Below is a small trained network, with its code and all its weights. Each question gives an input and a target symbol and asks what happens when units are switched off, that is, made to give their printed mean instead of their output.

import numpy as np


def w(rows, s, z=0):
    codes = np.array(rows[::2]) - 128.0
    scale = np.full(codes.shape[1], s)
    scale[-1] = z or s
    return codes * scale


def f(y):
    return y / 2 * (1 + np.tanh(0.7978845608 * (y + 0.044715 * y**3)))


def softmax(a):
    e = np.exp(a - a.max(-1, keepdims=True))
    return e / e.sum(-1, keepdims=True)


def log_softmax(a):
    a = a - a.max(-1, keepdims=True)
    return a - np.log(np.exp(a).sum(-1, keepdims=True))


def net(x, mask):
    ids = ['ΓΛΠαβδεζηθμστφω'.index(c) for c in x.split()]
    T = len(ids)
    res = E[ids] + P[:T]
    u = 0
    for l in range(2):
        r = res
        for j in range(3):
            rows = slice(2 * j, 2 * j + 2)
            q, k, v = (r @ M[l][rows].T for M in (Q, K, V))
            z = softmax(np.where(np.tri(T) > 0, q @ k.T / 2**0.5, -1e9)) @ v
            o = O[l][rows]
            res = res + np.where(mask[u + j], z, o[:, -1]) @ o[:, :-1]
        u += 3
        y = f(res @ A[l][:, :-1].T + A[l][:, -1])
        res = res + np.where(mask[u : u + 12], y, B[l][:, -1]) @ B[l][:, :-1]
        u += 12
    return log_softmax(res[-1] @ U[:, :-1].T + U[:, -1])


Q, K, V, O, A, B = {}, {}, {}, {}, {}, {}
E = w([
[166,111,147,179,149,86,164,92,163],'Γ',
[113,193,107,132,119,134,50,143,111],'Λ',
[186,234,159,84,162,141,238,105,174],'Π',
[138,224,199,154,70,134,186,105,120],'α',
[77,182,115,96,131,114,198,182,85],'β',
[78,215,112,95,77,136,125,79,107],'δ',
[134,113,231,167,168,128,97,105,110],'ε',
[93,117,172,186,112,120,80,37,69],'ζ',
[97,104,148,129,184,230,117,59,96],'η',
[162,177,71,82,146,175,180,131,92],'θ',
[147,88,88,187,198,112,130,71,82],'μ',
[119,179,94,175,112,207,111,78,133],'σ',
[177,166,48,147,160,128,111,215,145],'τ',
[141,157,151,104,165,164,100,251,133],'φ',
[50,90,72,112,72,128,179,127,155],'ω',
],0.022)
P = w([
[253,97,96,122,172,67,97,165,83],'0',
[221,128,90,126,136,81,92,179,103],'1',
[221,134,61,104,138,103,95,168,130],'2',
[211,159,46,91,130,109,108,157,165],'3',
[218,153,39,78,150,114,140,141,164],'4',
[207,174,30,70,142,127,137,148,178],'5',
[193,192,39,64,154,144,155,144,181],'6',
],0.0055)
Q[0] = w([
[113,73,203,89,126,72,133,169,180],'0.h1',
[176,139,161,137,99,78,151,223,97],'0.h1',
[75,207,125,112,42,69,49,81,183],'0.h2',
[143,121,72,146,131,152,137,107,128],'0.h2',
[102,255,101,156,125,147,122,216,193],'0.h3',
[72,89,132,80,132,106,184,150,35],'0.h3',
],0.0087)
K[0] = w([
[222,200,164,144,176,102,151,146,2],'0.h1',
[133,178,154,155,174,115,116,135,112],'0.h1',
[151,230,165,199,134,148,93,130,77],'0.h2',
[125,124,132,91,69,144,155,82,147],'0.h2',
[73,119,91,85,102,176,176,166,183],'0.h3',
[100,176,163,111,158,85,157,171,25],'0.h3',
],0.0095)
V[0] = w([
[49,54,104,97,111,84,160,152,169],'0.h1',
[114,186,172,131,193,215,15,158,131],'0.h1',
[134,57,163,63,74,172,121,139,189],'0.h2',
[252,103,133,97,148,174,116,125,150],'0.h2',
[107,17,78,8,80,49,94,58,230],'0.h3',
[124,79,183,72,51,133,129,167,98],'0.h3',
],0.0045)
O[0] = w([
[70,214,87,77,189,19,189,78,227,35],'0.h1',
[188,55,138,116,111,151,190,95,67,123],'0.h1',
[78,115,186,199,83,84,109,84,213,30],'0.h2',
[119,204,125,127,79,171,134,111,153,163],'0.h2',
[35,175,161,95,253,104,168,162,138,4],'0.h3',
[73,166,158,48,110,162,191,125,122,58],'0.h3',
],0.0052,0.0033)
A[0] = w([
[111,160,139,75,30,15,113,105,106,100],'0.n1',
[54,162,214,192,104,124,88,223,139,106],'0.n2',
[154,75,140,185,126,62,149,27,223,107],'0.n3',
[126,122,57,99,71,172,186,97,92,163],'0.n4',
[99,118,132,153,220,118,127,168,185,62],'0.n5',
[86,108,95,134,166,128,96,80,97,89],'0.n6',
[134,116,115,130,121,162,83,78,88,89],'0.n7',
[149,92,183,98,137,108,177,125,255,85],'0.n8',
[63,119,121,147,142,72,114,94,74,1],'0.n9',
[66,40,87,131,72,117,114,165,181,66],'0.n10',
[101,100,99,130,83,128,135,108,117,58],'0.n11',
[192,128,188,68,207,86,147,118,136,28],'0.n12',
],0.0087,0.0045)
B[0] = w([
[96,148,148,114,178,186,134,88,57,176],'0.n1',
[201,100,167,90,112,201,179,93,123,151],'0.n2',
[108,157,148,2,151,46,107,138,101,160],'0.n3',
[117,107,130,146,216,174,112,181,119,253],'0.n4',
[168,72,166,107,96,186,186,125,188,146],'0.n5',
[40,191,151,154,122,126,89,131,156,146],'0.n6',
[123,113,166,175,141,133,88,105,123,187],'0.n7',
[114,167,118,73,150,203,88,40,59,150],'0.n8',
[66,122,109,139,140,107,140,159,136,126],'0.n9',
[102,113,95,128,36,108,159,136,233,144],'0.n10',
[69,75,182,150,141,186,89,133,144,123],'0.n11',
[189,118,136,163,91,147,129,81,175,155],'0.n12',
],0.0077,0.0062)
Q[1] = w([
[122,142,99,129,196,174,149,180,84],'1.h1',
[105,130,150,188,222,124,121,165,56],'1.h1',
[194,113,108,47,49,128,146,186,91],'1.h2',
[139,87,129,187,103,119,3,190,181],'1.h2',
[127,61,211,198,11,186,167,152,116],'1.h3',
[120,177,105,174,90,195,51,125,124],'1.h3',
],0.0067)
K[1] = w([
[60,119,123,188,35,127,145,177,201],'1.h1',
[75,89,136,209,110,84,121,131,140],'1.h1',
[155,51,120,94,94,139,160,209,114],'1.h2',
[191,254,208,179,151,141,67,113,110],'1.h2',
[199,209,209,193,167,99,150,136,34],'1.h3',
[56,178,105,174,66,158,6,161,95],'1.h3',
],0.0081)
V[1] = w([
[138,174,200,184,186,118,117,200,115],'1.h1',
[134,172,139,137,161,134,132,122,128],'1.h1',
[142,173,175,127,183,141,71,153,143],'1.h2',
[184,224,164,163,164,121,116,129,80],'1.h2',
[96,235,168,136,94,131,1,158,146],'1.h3',
[211,137,135,126,125,116,143,85,86],'1.h3',
],0.0063)
O[1] = w([
[176,188,164,77,114,110,114,182,107,198],'1.h1',
[112,153,207,130,148,106,123,76,9,178],'1.h1',
[107,46,125,18,83,194,160,84,192,184],'1.h2',
[180,187,152,94,168,149,187,72,160,255],'1.h2',
[121,64,151,140,93,32,122,101,91,190],'1.h3',
[2,114,83,141,170,53,148,144,145,195],'1.h3',
],0.0064,0.004)
A[1] = w([
[218,114,143,63,154,77,191,185,208,67],'1.n1',
[153,54,151,88,236,139,153,112,105,133],'1.n2',
[134,123,120,112,94,113,167,253,67,82],'1.n3',
[84,197,192,50,44,198,124,85,36,3],'1.n4',
[135,154,195,32,65,158,66,97,80,96],'1.n5',
[191,134,90,60,112,169,20,164,158,123],'1.n6',
[130,114,39,27,146,62,133,161,174,161],'1.n7',
[150,92,96,125,179,187,118,22,181,88],'1.n8',
[198,133,81,118,148,47,154,211,164,125],'1.n9',
[239,148,154,142,2,158,203,148,209,118],'1.n10',
[169,107,248,102,112,110,188,32,102,151],'1.n11',
[7,135,80,95,124,170,209,184,144,106],'1.n12',
],0.007,0.0052)
B[1] = w([
[23,147,115,128,27,154,95,88,97,180],'1.n1',
[58,234,152,98,154,136,80,206,236,190],'1.n2',
[127,134,196,193,52,188,118,70,113,159],'1.n3',
[70,81,151,162,230,96,186,184,134,193],'1.n4',
[98,47,120,102,116,79,241,139,112,192],'1.n5',
[131,110,58,55,115,113,254,157,146,187],'1.n6',
[178,130,182,227,175,33,137,190,142,179],'1.n7',
[85,115,164,148,40,126,117,142,33,179],'1.n8',
[56,102,128,190,76,87,140,99,185,165],'1.n9',
[103,95,112,196,240,111,94,37,110,215],'1.n10',
[169,75,89,90,113,141,88,175,201,254],'1.n11',
[158,75,189,136,123,84,61,50,64,178],'1.n12',
],0.0068,0.0088)
U = w([
[116,181,169,86,119,80,111,127,162,147],'Γ',
[183,108,92,35,99,108,108,122,53,207],'Λ',
[128,169,144,90,112,162,117,2,146,186],'Π',
[185,108,177,155,199,145,166,131,127,73],'α',
[117,204,241,125,81,130,121,138,80,142],'β',
[46,106,123,55,170,138,134,152,106,34],'δ',
[189,94,191,78,130,172,77,165,183,166],'ε',
[83,56,154,132,113,102,77,67,105,149],'ζ',
[44,96,165,131,154,211,69,182,172,1],'η',
[139,164,109,69,155,187,114,222,150,72],'θ',
[120,145,83,131,222,123,10,148,101,104],'μ',
[172,104,123,148,92,201,61,119,75,156],'σ',
[145,113,75,174,136,133,105,183,155,108],'τ',
[89,107,184,72,29,184,191,130,154,145],'φ',
[75,98,99,133,146,167,101,126,171,39],'ω',
],0.0067,0.003)

Each question gives the input, a string of symbols that net reads in full, and the target symbol t.
The units are the heads (2 rows each of Q, K, V and O) and the neurons (one row each of A and B). Each row of codes is followed by its name. A weight is (code - 128) times the scale printed after its matrix; where a second scale follows, it is the last column's (O, A, B and U).
mask holds one flag per unit, layer by layer, with each layer's heads first. A switched-off unit (its flag False) gives its mean, the last column of its rows in O or B, instead of its output. The means were averaged over made-up inputs and are rounded, as every weight is.
A unit's drop is (log p(t) with every unit on - log p(t) with that unit switched off) / (log p(t) with every unit on - log p(t) with every unit switched off).
The circuit of an input: a set's keep is (log p(t) with only the set's units on - log p(t) with every unit switched off) / (log p(t) with every unit on - log p(t) with every unit switched off). Starting from the 12 units with the biggest drops (on a tie, the unit counted first), units are removed one at a time, each time the one whose removal leaves the highest keep (on an exact tie, the one counted first), for as long as the keep stays at least 0.8.
units of the circuit, in order: the units of the circuit, biggest drop first
unit that matters most: the unit with the biggest drop
top k neurons: the k neurons with the biggest drops, biggest first
k most important neurons of layer l: the k neurons of layer l with the biggest drops, biggest first
drop when u is switched off: that unit's drop, to one decimal
input α ω ε φ, target η: 2 most important neurons of layer 0 => (0.n10 0.n5)
input τ σ Λ Π, target Π: units of the circuit, in order => (1.n10 1.n1)
input φ δ α θ Λ Γ, target Γ: 2 most important neurons of layer 1 => (1.n7 1.n2)
input δ ε θ, target θ: unit that matters most => 0.n4
input ε ε ω Π, target α: 3 most important neurons of layer 0 => (0.n8 0.n12 0.n10)
input α σ ω β δ α ζ, target δ: top 4 neurons => (1.n4 0.n3 1.n5 0.n4)
input Λ ω ε Π ε Π φ, target η: units of the circuit, in order => (0.h3 1.h1 0.n5 1.n1)
input Γ Γ α ω ε Π Λ, target θ: units of the circuit, in order => (1.h3 0.h3 1.n6)
input ζ α Π Π β Λ η, target η: units of the circuit, in order => (1.n2 0.n4 0.h1)
input σ α η, target η: top 3 neurons => (1.n2 0.n4 0.n7)
input ε α δ, target δ: units of the circuit, in order => (1.n4 0.n1 1.n5)
input α Γ ω, target ζ: units of the circuit, in order => (1.n12 0.n10 1.h3)
input α ω ζ σ α σ μ, target Γ: top 2 neurons => (0.n3 0.n6)
input θ Γ ω τ, target ω: top 4 neurons => (1.n10 1.n1 0.n5 1.n9)
input ω α θ, target τ: units of the circuit, in order => (1.h2 0.n10 1.h1)
input σ σ μ ε φ μ β, target β: top 3 neurons => (1.n3 1.n11 1.n12)
input θ δ ε Π ε Π φ, target φ: top 3 neurons => (1.n6 1.n1 1.n3)
input α μ ζ Π, target Π: top 2 neurons => (1.n10 0.n12)
input ε Π θ, target θ: top 4 neurons => (0.n4 1.n2 1.n6 1.n10)
input σ ω σ α ε δ, target μ: top 2 neurons => (0.n10 0.n1)
input β Γ ω η, target φ: unit that matters most => 1.h3
input φ φ μ μ ω, target ζ: 2 most important neurons of layer 0 => (0.n10 0.n11)
input δ ω μ Λ, target θ: top neuron => (1.n6)
input ε δ ω ζ, target δ: top 4 neurons => (1.n4 0.n3 1.n5 0.n1)
input ε Π τ α β β, target β: top 2 neurons => (1.n3 1.n11)
input ω Π φ μ Π, target α: top 4 neurons => (0.n8 0.n12 1.n4 1.n10)
input η θ Π δ, target δ: top 4 neurons => (1.n4 0.n1 1.n5 0.n4)
input τ ω Λ τ β α Γ, target Λ: top neuron => (0.n3)
input ζ Π φ α ω σ, target Π: drop when 1.h2 is switched off => 0.0
